Here is a tiny trained network, its code and every weight. The questions are about switching its units off for an input and a class, where a switched-off unit gives its printed mean instead of its output.

import numpy as np


def w(rows, s, z=0):
    codes = np.array(rows[::2]) - 128.0
    scale = np.full(codes.shape[1], s)
    scale[-1] = z or s
    return codes * scale


def norm(h):
    return h / np.sqrt((h * h).mean(-1, keepdims=True) + 1e-5)


def f(y):
    return y / 2 * (1 + np.tanh(0.7978845608 * (y + 0.044715 * y**3)))


def log_softmax(a):
    a = a - a.max(-1, keepdims=True)
    return a - np.log(np.exp(a).sum(-1, keepdims=True))


def net(x, mask):
    res = np.array(x, float).reshape(1, 8) / 4 @ E
    u = 0
    for l in range(3):
        y = f(norm(res) @ A[l][:, :-1].T + A[l][:, -1])
        res = res + np.where(mask[u : u + 10], y, B[l][:, -1]) @ B[l][:, :-1]
        u += 10
    return log_softmax(norm(res)[-1] @ U[:, :-1].T + U[:, -1])


A, B = {}, {}
E = w([
[128,128,129,128],'x0',
[128,132,135,131],'x1',
[1,87,136,82],'x2',
[84,206,97,87],'x3',
[127,129,130,130],'x4',
[128,127,125,127],'x5',
[64,126,75,191],'x6',
[128,129,129,129],'x7',
],0.0088)
A[0] = w([
[43,68,174,92,186],'0.n1',
[155,108,172,82,219],'0.n2',
[135,135,77,157,108],'0.n3',
[175,114,169,164,152],'0.n4',
[139,153,113,110,95],'0.n5',
[75,159,137,131,36],'0.n6',
[166,7,212,112,2],'0.n7',
[103,141,150,30,31],'0.n8',
[112,106,84,106,119],'0.n9',
[156,60,160,158,197],'0.n10',
],0.012,0.0044)
B[0] = w([
[118,119,251,98,254],'0.n1',
[145,70,160,33,207],'0.n2',
[133,171,131,173,149],'0.n3',
[152,117,10,137,199],'0.n4',
[109,148,127,118,128],'0.n5',
[105,117,107,95,135],'0.n6',
[75,78,107,2,205],'0.n7',
[95,180,203,113,168],'0.n8',
[116,105,169,90,136],'0.n9',
[75,67,77,168,224],'0.n10',
],0.0091,0.0061)
A[1] = w([
[233,141,152,156,98],'1.n1',
[26,38,114,1,252],'1.n2',
[42,86,218,134,137],'1.n3',
[150,130,196,191,151],'1.n4',
[222,153,92,151,133],'1.n5',
[173,38,180,170,187],'1.n6',
[165,197,170,44,187],'1.n7',
[186,142,81,134,38],'1.n8',
[160,208,195,113,155],'1.n9',
[80,102,135,225,184],'1.n10',
],0.0096,0.0035)
B[1] = w([
[42,140,126,77,145],'1.n1',
[137,162,155,181,249],'1.n2',
[155,131,178,189,192],'1.n3',
[142,72,89,118,132],'1.n4',
[61,75,140,91,163],'1.n5',
[99,94,133,254,161],'1.n6',
[171,144,5,82,177],'1.n7',
[92,109,152,107,139],'1.n8',
[140,152,77,96,154],'1.n9',
[147,98,78,138,158],'1.n10',
],0.0097,0.011)
A[2] = w([
[111,245,249,131,183],'2.n1',
[110,76,211,120,3],'2.n2',
[157,189,55,185,116],'2.n3',
[137,195,57,133,135],'2.n4',
[157,130,132,154,117],'2.n5',
[159,9,152,130,183],'2.n6',
[147,54,111,139,184],'2.n7',
[36,140,159,176,94],'2.n8',
[89,114,123,167,88],'2.n9',
[236,90,24,133,177],'2.n10',
],0.011,0.0035)
B[2] = w([
[147,203,33,131,242],'2.n1',
[50,71,152,31,166],'2.n2',
[60,17,191,96,175],'2.n3',
[8,39,210,113,175],'2.n4',
[70,156,152,63,127],'2.n5',
[249,206,254,148,240],'2.n6',
[166,216,132,99,204],'2.n7',
[127,114,20,191,176],'2.n8',
[101,157,117,125,148],'2.n9',
[166,74,53,117,253],'2.n10',
],0.0081,0.0069)
U = w([
[230,117,121,121,254],'0',
[127,120,253,76,52],'1',
[121,114,22,21,105],'2',
[118,253,126,71,170],'3',
[142,48,12,210,9],'4',
[112,140,192,239,185],'5',
[14,73,105,114,165],'6',
[48,220,42,207,91],'7',
],0.021,0.0035)

Each question gives the input, the list of numbers given to net, and the class t.
The units are the neurons (one row each of A and B). Each row of codes is followed by its name. A weight is (code - 128) times the scale printed after its matrix; where a second scale follows, it is the last column's (A, B and U).
mask holds one flag per neuron, layer by layer. A switched-off neuron (its flag False) gives its mean, the last column of its row in B, instead of its output. The means were averaged over made-up inputs and are rounded, as every weight is.
A unit's drop is (log p(t) with every unit on - log p(t) with that unit switched off) / (log p(t) with every unit on - log p(t) with every unit switched off).
The circuit of an input: a set's keep is (log p(t) with only the set's units on - log p(t) with every unit switched off) / (log p(t) with every unit on - log p(t) with every unit switched off). Starting from the 12 units with the biggest drops (on a tie, the unit counted first), units are removed one at a time, each time the one whose removal leaves the highest keep (on an exact tie, the one counted first), for as long as the keep stays at least 0.8.
units of the circuit, in order: the units of the circuit, biggest drop first
unit that matters most: the unit with the biggest drop
k most important neurons: the k neurons with the biggest drops, biggest first
top k neurons in layer l: the k neurons of layer l with the biggest drops, biggest first
input [6,-1,1,-4,-8,-5,-2,-6], class 1: units of the circuit, in order => [0.n7, 2.n6, 1.n2]
input [6,-1,-1,1,1,0,5,3], class 6: top 2 neurons in layer 0 => [0.n1, 0.n10]
input [-6,-4,2,0,4,7,7,-2], class 5: units of the circuit, in order => [1.n3, 0.n4]
input [-2,8,8,3,7,4,1,6], class 7: unit that matters most => 2.n1
input [5,-1,6,-6,-2,8,0,-3], class 1: 2 most important neurons => [0.n7, 0.n1]
input [-2,-3,-4,8,2,-8,0,-3], class 2: 2 most important neurons => [0.n10, 1.n7]
input [5,3,-4,2,-6,5,0,1], class 2: top 2 neurons in layer 1 => [1.n2, 1.n5]
input [5,7,-1,1,-6,-3,7,-7], class 6: top 2 neurons in layer 0 => [0.n1, 0.n10]
input [-8,-8,8,8,3,5,0,7], class 3: 3 most important neurons => [0.n10, 0.n1, 1.n6]
input [-6,-1,2,1,-7,2,1,-3], class 7: 3 most important neurons => [2.n1, 0.n2, 2.n6]
input [4,4,5,2,8,-8,-6,-6], class 3: 3 most important neurons => [2.n1, 1.n7, 0.n8]
input [8,8,0,5,-1,-5,3,4], class 6: top 2 neurons in layer 2 => [2.n4, 2.n3]
input [-7,6,2,2,-7,8,-5,-4], class 3: 2 most important neurons => [2.n1, 0.n8]
input [-8,-2,5,-4,-6,-6,1,1], class 5: units of the circuit, in order => [1.n2]
input [6,5,8,0,-4,-4,-2,-4], class 1: 2 most important neurons => [0.n1, 2.n2]
input [1,-3,4,2,-5,-7,-7,-4], class 3: 3 most important neurons => [2.n1, 1.n7, 0.n8]
input [-1,-1,8,0,-7,-5,3,6], class 5: 2 most important neurons => [0.n1, 1.n3]
input [6,-4,6,0,4,4,8,-2], class 5: 3 most important neurons => [1.n3, 0.n1, 1.n7]
input [5,-4,-1,7,0,-7,-1,0], class 2: 3 most important neurons => [0.n10, 1.n7, 1.n6]
input [8,-3,-3,5,8,-3,0,-7], class 2: 2 most important neurons => [0.n10, 1.n2]
input [-6,0,5,7,2,3,-2,-8], class 3: unit that matters most => 0.n10
input [-7,-8,6,2,-8,-8,8,-2], class 7: top 3 neurons in layer 2 => [2.n1, 2.n8, 2.n6]
input [5,2,-5,8,4,5,1,2], class 6: top 2 neurons in layer 2 => [2.n4, 2.n3]
input [5,0,3,6,4,3,2,0], class 7: top 3 neurons in layer 2 => [2.n6, 2.n8, 2.n7]
